[-34 -34  13   8   2 -12 -32  -7 -17   9 -13   0  15   0  64 -11   7   5
  11 -37 -35  -9  34  14 -26  -2   8  28 -18 -27   6   5  22 -17   9  22
 -41]
q359
[  6 -34   6  18  21   0  -2  -4 -17  31 -18   8 -15 -13  54 -14 -19  49
  15 -17  -8 -20  -8  -6   7  33  -5  25  -6  17 -10  23  13  28  10 -25
 -39]
q272
[-44 -33  14   7  26 -12  -4 -16 -10   2  28  17  32 -22 -13 -23  14   7
  25  15 -12  -2 -45 -19   3   4 -45 -44  24   7   6  -5 -15 -30 -28 -17
 -32]
q354
[ 10  18 -35  25   3  31   5   1  17 -21   6   3   1  34 -67  21 -16  -5
 -19   8   4 -19   3 -16  -4  -3  12  24  12  33  -8  -1 -17  -4  -2  11
 -17]
q345
[ 19  24 -22  -9   1 -72  53  19 -24  -4  12  26 -14 -66 -33  13 -14  19
   0   0  -6  -2 -32 -21 -30 -14  34  25 -10  18 -10   6  18   9  22  23
 -22]
q44
[  1 -42  -3   6  15  39   7   3  23  11  16 -11  21 -10  56  11  18  25
 -30 -25 -44 -18  11 -28   0 -23  -4  37 -32  44  25  15  -5  35  26   6
  26]
q272
[ 22 -34  -5   6 -22  15   1   0   8  -3  11   7 -10  11 -41  14 -13 -19
 -21  18  24  -9 -62  14 -31  33  27 -42   5  -5  15  -2  -9 -12   0  15
  -1]
q558
[  9  28 -46   4  34   1 -55 -13  11 -21  -8  -1  -7   4  -5  14  51  -4
 -38  71 -11  -6  16 -15 -10 -43 -11  14 -26  -7  -3 -18  -7 -40   8  30
 -26]
q345
[  16    9  -27  -11  -14   31   -5  -19   -3   -5  -13   -3    7  -21
 -103   11   -1    9    9  -24   -1  -40  -39   -1   18   53  -47  -62
   -2    1  -59   10    0  -11  -55   21   22]
q945
[-61 -27  -8 -25  -8  32  19 -17  19 -39   0   8  14 -39   7   7  23 -10
 -42  67   0  50  25 -10 -15  16   5  24  24 -38   7  -1   7 -16 -44 -43
 -27]
q558
[-17  39   5  -5   8  65 -22   1   9 -56   9 -22   8  49 -32  21  -3  -3
  -6  18  -6  -1  27 -24  29   5 -15 -36 -20  -1  -9 -19  -3 -21  21  -2
 -21]
q345
[ 17  -6   0  -1  19 -28 -26  -5   3 -26  18  19 -19  45 -21 -34 -24 -17
  23 -17  28  34   0  -5  17   2  22  13  30  13 -14 -24  27 -10  -5   2
 -20]
q345
[  3  13  -5  -1  22  -6   5   0  19  -7  29   7   9 -62 -73 -13  22   9
  -1  15  16   5  -7  -6 -15  26   8  41  -1   7  -7 -13   0  39  32  30
 -54]
q44
[ 18  26   5  34 -25  68 -43  12  43 -15 -22   4 -16  10 -13  17 -15 -17
  -5  12   1 -22  14  11  28  -5 -12  -9 -21 -22 -21 -15  -8  45  15  -1
 -53]
q945
[  7   1  -1  53 -42   2  42 -18 -30  58  -6  11  15 -17  -9 -33 -28   1
  22 -23   5  -2 -34   0 -49 -17 -59 -13   0 -45 -20   7 -30  -8 -37  40
 -14]
q359
[-69  10  21  -4  29 -13  16   1 -18 -49  20   4  -3 -37 -31  -8 -27  -3
  10 -55 -26 -16  -1 -22 -37  21  19   2  16  -2  33 -12  22   2  18  -9
 -45]
q359
[  1 -16  26   6  16 -18  13 -14  25  -1  19  -1  32 -14 -63 -17  28  -4
  29 -25   2  30 -50 -22 -14  25  22 -28 -16   2  -1 -18  10 -26   0 -35
  19]
q794
[-29 -42  -3  26  -2  -7 -55   2  19  -9   7  36 -10   0 -71  -1  17 -22
  -9 -15 -25 -37 -50  -6 -23 -27 -12  17   9  27  27 -15 -21  17  -4  -1
 -48]
q345
[-41  13   2 -27  -8   8 -36  29   7 -27  20  10 -21  20   1 -10 -15  -9
  29  46  27  -8  -2  26 -12 -22   0 -42  56 -39  19  -4  60 -22  90 -11
  20]
q794
[ 25   1 -11   5  16 -23  -4 -24  17  17  -6   8   0 -36   1  -8  20  29
 -20  48 -15   2  -6 -20  10 -30 -50  27 -25  -4  -2 -13 -30  16  -7  10
  -2]
q44
[  3  65 -24   3   6  17  45  24  18  34  16 -18   9  -5  25  10  28  21
  -8  55  -1  -3 -20 -31 -11   2 -23  17  33  17  -4  13  11 -60  31  -1
  55]
q359
[ 11 -20  -1   6  27 -14   9 -15 -13  22  -4  -6  12 -14 -22 -30  24   7
  11   2   3  -6  -4 -13 -10  -1 -36 -20 -28   1 -10  12 -14 -15  -4   8
 -16]
q354
[ -1  10  -3  14  48   6 -51 -27   2 -33 -19  -8 -12  -7   3 -18  12  21
 -12  25  -1 -37  10   1 -34   2   9  -1   3 -27  14  -4  19 -35  20  -9
  -3]
q272
[-18  59 -11 -12  -9  -8  33  16  16  16   5   9 -17 -27  46  27 -16  22
   6 -13  15 -25  35  -9   6   9  14 -33  17  27 -11  19  18  11  26  14
  -9]
q794
[-13 -22  24  -4  15  56  29  19 -12  19 -12 -13 -27  12 -13 -38 -29 -26
  -1  28  26  16  -7   9 -31   1 -53  19  14   0  -7   8 -19  -2  16 -10
 -24]
q945
[ -35  -19   25  -12  -15   27  -10  -17    2   18   -3   15  -17  -10
   25  -49   15   -6  -14   67    1   -4   20    5    8  -35 -114  -21
   15  -39    9    5  -32    8    4   -2   -3]
q558
[-11 -10  26  18  11 -35   1 -11  21  16   5  31  17 -28 -31 -48  -4  13
  31   5  -5  18  -9 -26 -14 -42 -59  24 -15   9 -12  -4 -15   4 -36 -36
 -30]
q359
[ 53  15  11   8  39  41  -2  32 -33   0   6  -7 -20 -34 -18   3  16   1
 -31   7  12 -14 -24   2 -12  13  -3  -1 -30  19 -11  -4   4  30  34  36
 -10]
q272
[ 32  -5  19  13  27 -60  13   4 -29  14  22  14  -4 -31 -27 -33 -19  12
  16 -24   1 -10  -4  -6 -33 -20  11  27  -5  22  12   6  14  22  43  13
 -11]
q272
[-20  -7 -15  14   7  27 -26 -19  36   1 -30 -17 -21   0  40  -6  33  -8
 -33 -11   0  -4  14 -33  -8  -1   9  -6 -30 -24  15   2  -7  -4 -13  -6
 -40]
q345
[  1   8 -12   4  -3   4  -6  -6  13 -11  -8 -20   4 -13 -15  12  -7  14
  19 -11 -24  -5 -24 -13   6  40   7   0 -14 -28 -10  -3  35  -4  31 -36
 -13]
q945
[-36  12  -2 -34  16 -10 -14  -5 -22 -22  -8 -14 -15 -38 -24   9  14   7
 -36  -7 -14  -7  32 -21   9   5 -40  -2  -3  -9  14   3  11  20  -3 -18
 -12]
q345
[-21  26  25 -26 -33 -14   3   7  15   6  -1 -15  11 -29  18  10   6  -2
  -4 -32 -12  23  30 -17 -13   3 -36  10  -4 -12   7   3  16 -12 -19 -15
  15]
q359
[-22 -28 -22 -20  -1  11 -12  14   7  -4  24  -5  11 -14 -84   7  36 -30
 -33  -3  -5 -15 -11 -15 -49 -35 -14   2 -20  27  19  11 -15  -5  13  43
  -6]
q345
[ -3 -16  19 -12  -8 -14  29   6   1  36 -13  19 -17 -64 -15 -40  43  -1
  -2 -32  -2  -3 -12 -18 -12 -11 -39   9 -39   8 -21  14 -20  28  -9  39
 -21]
q44
[-14 -26 -18 -43 -18  24  46  25  -3  -7  -2  13 -17 -13 -25  12 -33 -28
 -30  40  29  35  44 -10  12 -43   6 -17  -4   3 -20  17   9  36 -15  14
 -12]
q945
[-28 -42  23  -3  -5 -16 -47   8   7  23   2  -2  27  -2   6  10  11  -8
 -38  30  -2 -13  14   5 -27 -38 -30   9  17  13  38  17 -26  -9 -15 -23
 -19]
q345
[-13  31   5 -16  -9 -18  58 -36   5  13   5  21 -53   4  35 -63 -33  30
  23 -12  14 -15  47 -13   8 -15 -65 -14  -9  11  -4   0  -3  42  42  32
   7]
q558
[-13 -20 -30 -16 -25 -48  -9 -18  23  12 -30  32 -31 -11 -35  15 -23  34
   1  43  25 -51 -19  -6 -22 -23  23 -55 -15   2   7  22  -8  -6   0  13
 -28]
q44
[ -3 -28  -5   8  -8   1  14 -12 -27  48   0 -13  25   6   4   5  -1  24
  12  68  21  30 -12  17 -21  27 -40   8  14 -20  -1   4 -14 -25   0 -15
 -36]
q354
[ -9 -38   8  -9 -46   4   0  27 -31  34  23  -6   8  13   7   2 -39 -32
  16  -7  -8  20  17   7 -31 -42 -41   2 -22 -27  14  14  -8  12  41  60
 -44]
q359
[ 27  -4   8  21  17  16  29   7  -2  53  29 -23  20 -23  30 -47  -6 -11
  13 -41  21   4  -3   7  -8  45 -12  25  41   2 -25  19  10   9  16  37
   0]
q945
[ 30 -18   1  19  25 -56 -11 -17 -18  13 -11   4  -1  12 -15   0 -15  26
 -15  -7  -7 -19 -18  -3 -39 -26  -1  14 -36  33  16  -6 -16  -1  -3 -11
 -10]
q345
[ -7  11 -10 -20  15 -24  -6 -11  26 -34 -19   5 -45  -2  10 -12 -38  13
 -14 -11   7 -57  -4 -15 -47 -42 -13 -24  -3  15  26   8  -7 -25   4  16
  26]
q44
[ -2 -24  -7  15  15 -37 -24 -43   4  13  43  11  29 -20  18 -41  -2  30
  11  30  17   2 -30  21 -55 -59 -63 -16   7 -17  36 -35  -2  15  13  20
  21]
q354
[-42  -9  38  42   9  10  34 -14 -24   4  16  15   2 -19 -23 -29  26  -6
  23 -46 -23  -3 -28 -10   7  35  10 -18  -2 -11  21 -34  -7  38  41  12
 -58]
q354
[-20  14  35  -6  -9 -10  35  -4  14   3 -19  24 -12  -7 -39 -15 -20  32
  18  40  44   3  -8   3 -21  16   6  -8  10  16 -14  -1 -11  -7 -10 -30
 -32]
q44
[  4 -43   6   8   3  19  14  23   0  31   3  -6  17  17 -10   2  -7 -35
  -3  31   9  16 -12   4 -29   1  25  13   8  15  -9  22 -16 -39   3  13
 -42]
q945
[ 22 -25 -10  -9  23 -41 -36  13   6  34  14  22  -3 -26 -24 -15  32 -14
  -3  -2   2 -14 -25 -11   2  -9  -6  -7   0  30  -8  11   3 -10 -13  42
 -10]
q359
[  1   1 -30  -5  30  51   1 -12  17 -54   3 -12  14   1 -29 -25  -3  16
  19  12  23   7  28 -22  20  -3 -12 -36 -38 -29 -36   7  29   9   6 -10
 -20]
q354
[ -8 -27 -34  -1  48 -21 -41 -23 -39 -14  -8  14   2 -41   4  -2   7  28
  -9  12 -43 -35  26 -11  35  17 -14  26  28 -14 -18  22  19  -3 -21   5
 -26]
q272
[-17  23  -5 -15  23 -32 -39  -5  20  -4  19  -4   7 -65   7 -18   8  20
   8 -33  -4 -33 -25 -24 -26   3 -46 -35   2  -5   5   9  24 -14 -18   2
   4]
q359
[ -6   6  -6 -37  -1 -51  14 -11   0  12  26  12   3 -51  22  -3  34  32
 -28  56   7  -2  -8   4 -30 -19  -2 -30 -15  -1  26  -3  26   7  43  15
  34]
q558
[ -8  16  -5   0   4  12  -9   4  14 -12  17 -19  31 -34  11  12 -34  21
   5 -30   4 -31 -21  11 -40  33 -11 -13  31   8 -11  15  24 -18 -16 -15
   7]
q945
[-15   4 -32 -26  10  22  23  -8  21 -13  -7   5 -19 -52  64 -14  35  20
 -29  17  10  20  24  -7  -7  35   3  32  -2 -10 -24  13  35   8 -14  -2
 -11]
q558
[ -6  43  -3  11  15 -14  22 -13 -18 -44   6   1  -6   4 -38   5 -68  17
  20  -2  17  -9  37  19 -45 -12  23  -5   0 -18   8 -17  19  13  51   0
 -22]
q794
[  0  -7 -27 -18  21 -36 -37 -26   8 -16  33  15  34 -10   5  20  -8  49
  16  34  21   6  25  20   8  11  13 -11   2  24  -7 -20  30  20   1  13
 -34]
q354
[ 37  24  -6  19  61  11 -26 -11   1 -28  -5 -11   4  23  48  42  -8  17
 -31  65 -32  12  45 -27  29  -4  25  43 -25  26   4 -19 -21 -22  11  -7
 -47]
q272
[-22   5   9  -6  -5  20 -14 -19  11 -17  -5  -7 -13  26 -29 -12  -3  -1
  15  36  10  42 -10  -8  -4  18 -20   0   2 -43  11 -39  15 -21  11 -23
  -7]
q359
[-16   0  -3  15 -11  33  51  -1 -31  14 -27  -2 -22 -46   4  -5  20   6
 -15 -35 -20   6 -13 -21  -8  48  -3  39  14 -23 -14  13  14  11 -17 -11
  -6]
q272
[-30 -58  14   2  38   6  53 -23 -27  27 -38 -13 -13  24  33 -40 -27  11
   4 -10 -22 -21  -4 -16 -41  -9 -28  -2 -26  19   3  28 -30 -44  -8 -16
  -6]
q945
[ 22 -18  25  56   5  -7  -6   1  -1  23 -15   5   9  35 -53 -18  27  -5
  -3 -17 -56 -33 -53 -36  50  -9 -35  13   6   9   9   1 -27 -11   7 -60
  34]
q345
[  6  44   3 -21  39  -7 -53  -7  28 -42 -17  12 -39  -2  22 -40  41   9
  -9  -4   7  -9 -22 -28  13 -33 -63 -32  -7  13 -20 -24  23 -39 -41 -26
  48]
q345
[ -7 -32   4  25  38  44  33 -17 -26 -25  24 -13  42 -23  30 -42 -19  40
   5  12   6  25 -27   2 -37 -28 -53   0 -21 -36   5 -17  13  29   6 -34
  10]
q354
